Here is a tiny trained network, its code and every weight. The questions are about switching its units off for an input and a class, where a switched-off unit gives its printed mean instead of its output.

import numpy as np


def w(rows, s, z=0):
    codes = np.array(rows[::2]) - 128.0
    scale = np.full(codes.shape[1], s)
    scale[-1] = z or s
    return codes * scale


def f(y):
    return y / 2 * (1 + np.tanh(0.7978845608 * (y + 0.044715 * y**3)))


def log_softmax(a):
    a = a - a.max(-1, keepdims=True)
    return a - np.log(np.exp(a).sum(-1, keepdims=True))


def net(x, mask):
    res = np.array(x, float).reshape(1, 4) / 4 @ E
    y = f(res @ A[0][:, :-1].T + A[0][:, -1])
    res = res + np.where(mask, y, B[0][:, -1]) @ B[0][:, :-1]
    return log_softmax(res[-1] @ U[:, :-1].T + U[:, -1])


A, B = {}, {}
E = w([
[195,96,95,173,124,67,91,140,12,108],'x0',
[144,149,210,103,228,169,130,109,40,135],'x1',
[90,112,147,202,153,152,29,186,159,181],'x2',
[62,90,119,83,140,77,97,43,103,196],'x3',
],0.011)
A[0] = w([
[125,86,67,183,80,116,104,125,168,149,57],'N0',
[48,164,156,64,131,147,189,68,217,122,135],'N1',
[218,197,147,216,99,199,154,255,147,79,39],'N2',
[86,91,114,177,155,149,33,109,127,175,21],'N3',
[103,130,173,173,153,143,59,145,180,172,83],'N4',
[182,123,110,174,127,84,105,106,78,107,126],'N5',
[167,59,105,169,126,83,106,160,68,127,141],'N6',
[138,107,92,143,127,66,84,136,68,110,171],'N7',
[111,72,102,89,125,119,183,80,109,167,39],'N8',
[107,73,138,134,105,91,113,47,125,186,41],'N9',
[163,89,112,197,119,94,76,126,75,143,155],'N10',
[92,108,50,126,89,121,127,113,156,85,76],'N11',
[115,74,100,152,66,122,137,147,150,138,37],'N12',
[122,113,152,219,181,101,66,194,145,195,60],'N13',
[49,147,146,107,139,191,103,130,197,139,162],'N14',
[185,165,122,23,125,68,223,66,126,65,71],'N15',
[111,172,211,85,163,145,119,87,69,113,95],'N16',
[126,129,184,126,213,177,107,149,71,144,26],'N17',
[135,95,85,152,87,91,137,129,160,149,10],'N18',
[81,162,164,133,121,186,126,125,179,165,120],'N19',
[86,84,115,100,158,100,67,100,137,162,116],'N20',
[95,123,72,133,91,62,104,167,165,105,96],'N21',
[63,77,140,98,128,88,60,92,113,186,47],'N22',
],0.0093,0.0013)
B[0] = w([
[111,78,150,129,166,135,124,140,111,83,188],'N0',
[135,170,87,152,162,210,177,137,120,129,222],'N1',
[156,136,242,33,52,78,107,24,251,157,252],'N2',
[172,120,115,103,109,71,93,163,131,152,191],'N3',
[157,126,31,153,103,80,162,218,109,198,186],'N4',
[76,176,107,99,179,196,192,87,123,132,191],'N5',
[115,191,119,162,143,178,172,97,148,132,204],'N6',
[117,200,91,134,167,190,181,96,82,143,193],'N7',
[169,157,161,92,93,44,116,120,149,152,172],'N8',
[129,134,177,49,62,135,94,27,169,141,182],'N9',
[124,212,72,162,170,174,193,124,138,112,202],'N10',
[61,80,162,211,181,166,76,132,113,87,173],'N11',
[74,77,165,142,160,137,79,139,135,56,168],'N12',
[218,91,41,135,77,28,154,209,64,150,211],'N13',
[148,179,90,156,176,152,171,103,124,114,192],'N14',
[186,78,55,184,67,2,136,233,58,192,233],'N15',
[98,39,140,139,136,194,125,137,137,79,192],'N16',
[89,11,173,166,188,176,40,136,102,74,194],'N17',
[88,103,157,149,116,152,132,133,117,59,166],'N18',
[133,177,84,130,186,142,179,111,99,160,176],'N19',
[121,161,182,110,71,95,124,150,186,138,177],'N20',
[126,61,128,174,147,194,99,119,139,101,184],'N21',
[118,158,194,73,98,67,120,40,189,125,194],'N22',
],0.0072,0.014)
U = w([
[158,118,69,142,98,48,110,196,104,153,254],'0',
[95,245,86,138,164,185,153,120,118,131,110],'1',
[123,160,203,61,79,90,81,83,160,136,49],'2',
[53,13,146,156,163,163,64,147,113,85,69],'3',
],0.012,0.0018)

Each question gives the input, the list of numbers given to net, and the class t.
The units are the neurons (one row each of A and B). Each row of codes is followed by its name. A weight is (code - 128) times the scale printed after its matrix; where a second scale follows, it is the last column's (A, B and U).
mask holds one flag per neuron, in row order. A switched-off neuron (its flag False) gives its mean, the last column of its row in B, instead of its output. The means were averaged over made-up inputs and are rounded, as every weight is.
A unit's drop is (log p(t) with every unit on - log p(t) with that unit switched off) / (log p(t) with every unit on - log p(t) with every unit switched off).
The circuit of an input: a set's keep is (log p(t) with only the set's units on - log p(t) with every unit switched off) / (log p(t) with every unit on - log p(t) with every unit switched off). Starting from the 12 units with the biggest drops (on a tie, the unit counted first), units are removed one at a time, each time the one whose removal leaves the highest keep (on an exact tie, the one counted first), for as long as the keep stays at least 0.8.
units of the circuit, in order: the units of the circuit, biggest drop first
k most important neurons: the k neurons with the biggest drops, biggest first
drop when u is switched off: that unit's drop, to one decimal
input [-7,-5,6,1], class 1: units of the circuit, in order	N14
input [-6,-5,7,-1], class 0: 2 most important neurons	N13, N4
input [4,5,4,-2], class 3: 2 most important neurons	N17, N15
input [-8,6,8,-1], class 0: 3 most important neurons	N13, N4, N3
input [3,-7,4,8], class 2: 3 most important neurons	N22, N9, N20
input [-8,0,8,-5], class 0: 2 most important neurons	N13, N4
input [7,4,-2,-7], class 1: 3 most important neurons	N5, N10, N6
input [6,-1,3,5], class 1: 3 most important neurons	N2, N10, N7
input [-1,-1,-6,-8], class 2: 3 most important neurons	N2, N13, N4
input [-1,0,-6,-6], class 0: 2 most important neurons	N15, N22
input [7,-4,5,-2], class 1: 3 most important neurons	N10, N15, N6
input [-3,7,7,-7], class 0: 4 most important neurons	N13, N4, N22, N9
input [7,8,6,-6], class 3: 4 most important neurons	N17, N16, N15, N1
input [-6,-8,-6,1], class 3: units of the circuit, in order	N11
input [-1,3,-4,-4], class 0: drop when N15 is switched off	1.4
input [-6,-7,1,-1], class 3: drop when N11 is switched off	0.5
input [-2,-1,2,-8], class 2: drop when N2 is switched off	0.4
